Below are the code and all the weights of a small trained network. Each question names an input and a target symbol and asks about switching units off, where a switched-off unit gives its printed mean instead of its output.

import numpy as np


def w(rows, s, z=0):
    codes = np.array(rows[::2]) - 128.0
    scale = np.full(codes.shape[1], s)
    scale[-1] = z or s
    return codes * scale


def f(y):
    return np.maximum(y, 0)


def softmax(a):
    e = np.exp(a - a.max(-1, keepdims=True))
    return e / e.sum(-1, keepdims=True)


def log_softmax(a):
    a = a - a.max(-1, keepdims=True)
    return a - np.log(np.exp(a).sum(-1, keepdims=True))


def net(x, mask):
    ids = ['αβδεζηλξπστω'.index(c) for c in x.split()]
    T = len(ids)
    res = E[ids] + P[:T]
    r = res
    for j in range(2):
        rows = slice(4 * j, 4 * j + 4)
        q, k, v = (r @ M[0][rows].T for M in (Q, K, V))
        z = softmax(np.where(np.tri(T) > 0, q @ k.T / 4**0.5, -1e9)) @ v
        o = O[0][rows]
        res = res + np.where(mask[j], z, o[:, -1]) @ o[:, :-1]
    y = f(res @ A[0][:, :-1].T + A[0][:, -1])
    res = res + np.where(mask[2:14], y, B[0][:, -1]) @ B[0][:, :-1]
    return log_softmax(res[-1] @ U[:, :-1].T + U[:, -1])


Q, K, V, O, A, B = {}, {}, {}, {}, {}, {}
E = w([
[132,5,191],'α',
[190,125,161],'β',
[114,171,154],'δ',
[83,111,161],'ε',
[152,195,75],'ζ',
[113,193,47],'η',
[33,71,173],'λ',
[193,205,116],'ξ',
[127,100,179],'π',
[128,158,154],'σ',
[210,74,190],'τ',
[116,95,159],'ω',
],0.015)
P = w([
[63,2,64],'0',
[168,153,229],'1',
[162,164,232],'2',
[175,174,224],'3',
[154,172,223],'4',
[164,182,231],'5',
[161,187,225],'6',
[160,183,230],'7',
[149,174,225],'8',
[150,181,218],'9',
],0.0095)
Q[0] = w([
[185,23,103],'H0',
[166,227,117],'H0',
[90,181,48],'H0',
[23,199,41],'H0',
[107,59,208],'H1',
[141,233,94],'H1',
[99,139,167],'H1',
[135,148,252],'H1',
],0.014)
K[0] = w([
[193,222,170],'H0',
[156,117,79],'H0',
[116,132,44],'H0',
[128,26,126],'H0',
[145,31,43],'H1',
[173,253,146],'H1',
[192,66,95],'H1',
[109,62,2],'H1',
],0.0092)
V[0] = w([
[148,128,156],'H0',
[68,132,67],'H0',
[159,199,99],'H0',
[173,110,132],'H0',
[147,164,77],'H1',
[186,121,167],'H1',
[41,162,94],'H1',
[2,108,124],'H1',
],0.015)
O[0] = w([
[67,115,186,146],'H0',
[112,248,156,93],'H0',
[47,120,121,46],'H0',
[208,92,137,124],'H0',
[38,119,173,100],'H1',
[107,109,52,74],'H1',
[56,151,226,177],'H1',
[160,204,188,247],'H1',
],0.012)
A[0] = w([
[127,131,162,30],'N0',
[169,80,208,22],'N1',
[146,165,251,196],'N2',
[148,94,192,67],'N3',
[145,90,155,81],'N4',
[130,57,112,180],'N5',
[8,165,51,149],'N6',
[134,122,166,1],'N7',
[134,77,64,140],'N8',
[241,179,181,62],'N9',
[32,114,125,109],'N10',
[200,106,197,171],'N11',
],0.011,0.0095)
B[0] = w([
[255,193,237,144],'N0',
[80,183,109,178],'N1',
[108,72,91,254],'N2',
[85,182,115,169],'N3',
[96,168,90,142],'N4',
[153,182,192,139],'N5',
[90,59,221,135],'N6',
[177,218,149,143],'N7',
[85,131,218,137],'N8',
[114,136,72,204],'N9',
[232,165,84,134],'N10',
[143,88,110,206],'N11',
],0.0089,0.049)
U = w([
[83,90,83,140],'α',
[109,95,48,129],'β',
[206,82,40,77],'δ',
[107,255,27,35],'ε',
[118,56,45,144],'ζ',
[125,130,119,75],'η',
[75,202,166,152],'λ',
[179,142,155,254],'ξ',
[59,93,67,101],'π',
[112,155,71,116],'σ',
[204,92,153,198],'τ',
[77,110,127,168],'ω',
],0.0093,0.0069)

Each question gives the input, a string of symbols that net reads in full, and the target symbol t.
The units are the heads (4 rows each of Q, K, V and O) and the neurons (one row each of A and B). Each row of codes is followed by its name. A weight is (code - 128) times the scale printed after its matrix; where a second scale follows, it is the last column's (O, A, B and U).
mask holds one flag per unit, heads first, then neurons. A switched-off unit (its flag False) gives its mean, the last column of its rows in O or B, instead of its output. The means were averaged over made-up inputs and are rounded, as every weight is.
A unit's drop is (log p(t) with every unit on - log p(t) with that unit switched off) / (log p(t) with every unit on - log p(t) with every unit switched off).
The circuit of an input: a set's keep is (log p(t) with only the set's units on - log p(t) with every unit switched off) / (log p(t) with every unit on - log p(t) with every unit switched off). Starting from the 12 units with the biggest drops (on a tie, the unit counted first), units are removed one at a time, each time the one whose removal leaves the highest keep (on an exact tie, the one counted first), for as long as the keep stays at least 0.8.
circuit, biggest first: the units of the circuit, biggest drop first
k most important neurons: the k neurons with the biggest drops, biggest first
which heads matter: for each layer, one digit per head in row order, 1 if its drop is at least 0.15 and else 0, layers parted by /
drop when u is switched off: that unit's drop, to one decimal
input α β λ, target δ: which heads matter -> 01
input π λ η δ λ ε λ τ, target ζ: circuit, biggest first -> [H1; N0; H0]
input η β λ λ τ σ η η, target λ: 3 most important neurons -> [N2; N6; N11]
input τ α η ε λ η ζ, target τ: 4 most important neurons -> [N2; N9; N1; N3]
input τ π ζ ζ λ λ λ ε, target τ: which heads matter -> 01
input η λ α η, target λ: which heads matter -> 11
input η λ η σ τ η λ π β, target λ: circuit, biggest first -> [H1]
input λ τ τ σ, target ε: 3 most important neurons -> [N9; N1; N3]
input λ λ τ π, target ε: 3 most important neurons -> [N1; N9; N3]
input λ ε λ β τ λ λ λ, target ε: circuit, biggest first -> [H1; N9; N1]
input β λ α λ, target ξ: circuit, biggest first -> [N2; H1; N9]
input λ λ λ δ ζ λ α α, target ε: 4 most important neurons -> [N1; N9; N3; N7]
input η η ζ, target λ: circuit, biggest first -> [H1; N2; H0; N6]
input λ λ λ β τ ε, target ε: circuit, biggest first -> [H1; N9]
input λ λ β π ζ ω τ, target ε: 4 most important neurons -> [N1; N9; N3; N7]
input α τ α η τ ζ σ ζ, target δ: which heads matter -> 10
input λ λ ζ ω δ λ λ τ η β, target ε: which heads matter -> 01
input η τ ω, target λ: 4 most important neurons -> [N1; N3; N0; N7]
input α λ α τ, target δ: most important neuron -> [N11]
input τ α τ τ π δ λ λ α, target τ: 2 most important neurons -> [N5; N2]
input λ η δ, target ε: circuit, biggest first -> [H0]
input τ σ α ε λ σ, target τ: 2 most important neurons -> [N2; N8]
input π π η π λ τ π, target ζ: 2 most important neurons -> [N0; N7]
input τ λ τ λ λ λ λ η α, target τ: 2 most important neurons -> [N2; N5]
input η σ λ α λ α τ λ α, target λ: 2 most important neurons -> [N1; N3]
input τ β λ τ α λ λ λ η, target τ: drop when N2 is switched off -> 0.4
input η λ λ, target λ: drop when N0 is switched off -> 0.2
input λ λ τ β, target ε: drop when N7 is switched off -> 0.2
input α δ λ λ τ λ β, target δ: drop when H1 is switched off -> 1.0
input η τ λ α λ ε, target λ: most important neuron -> [N0]
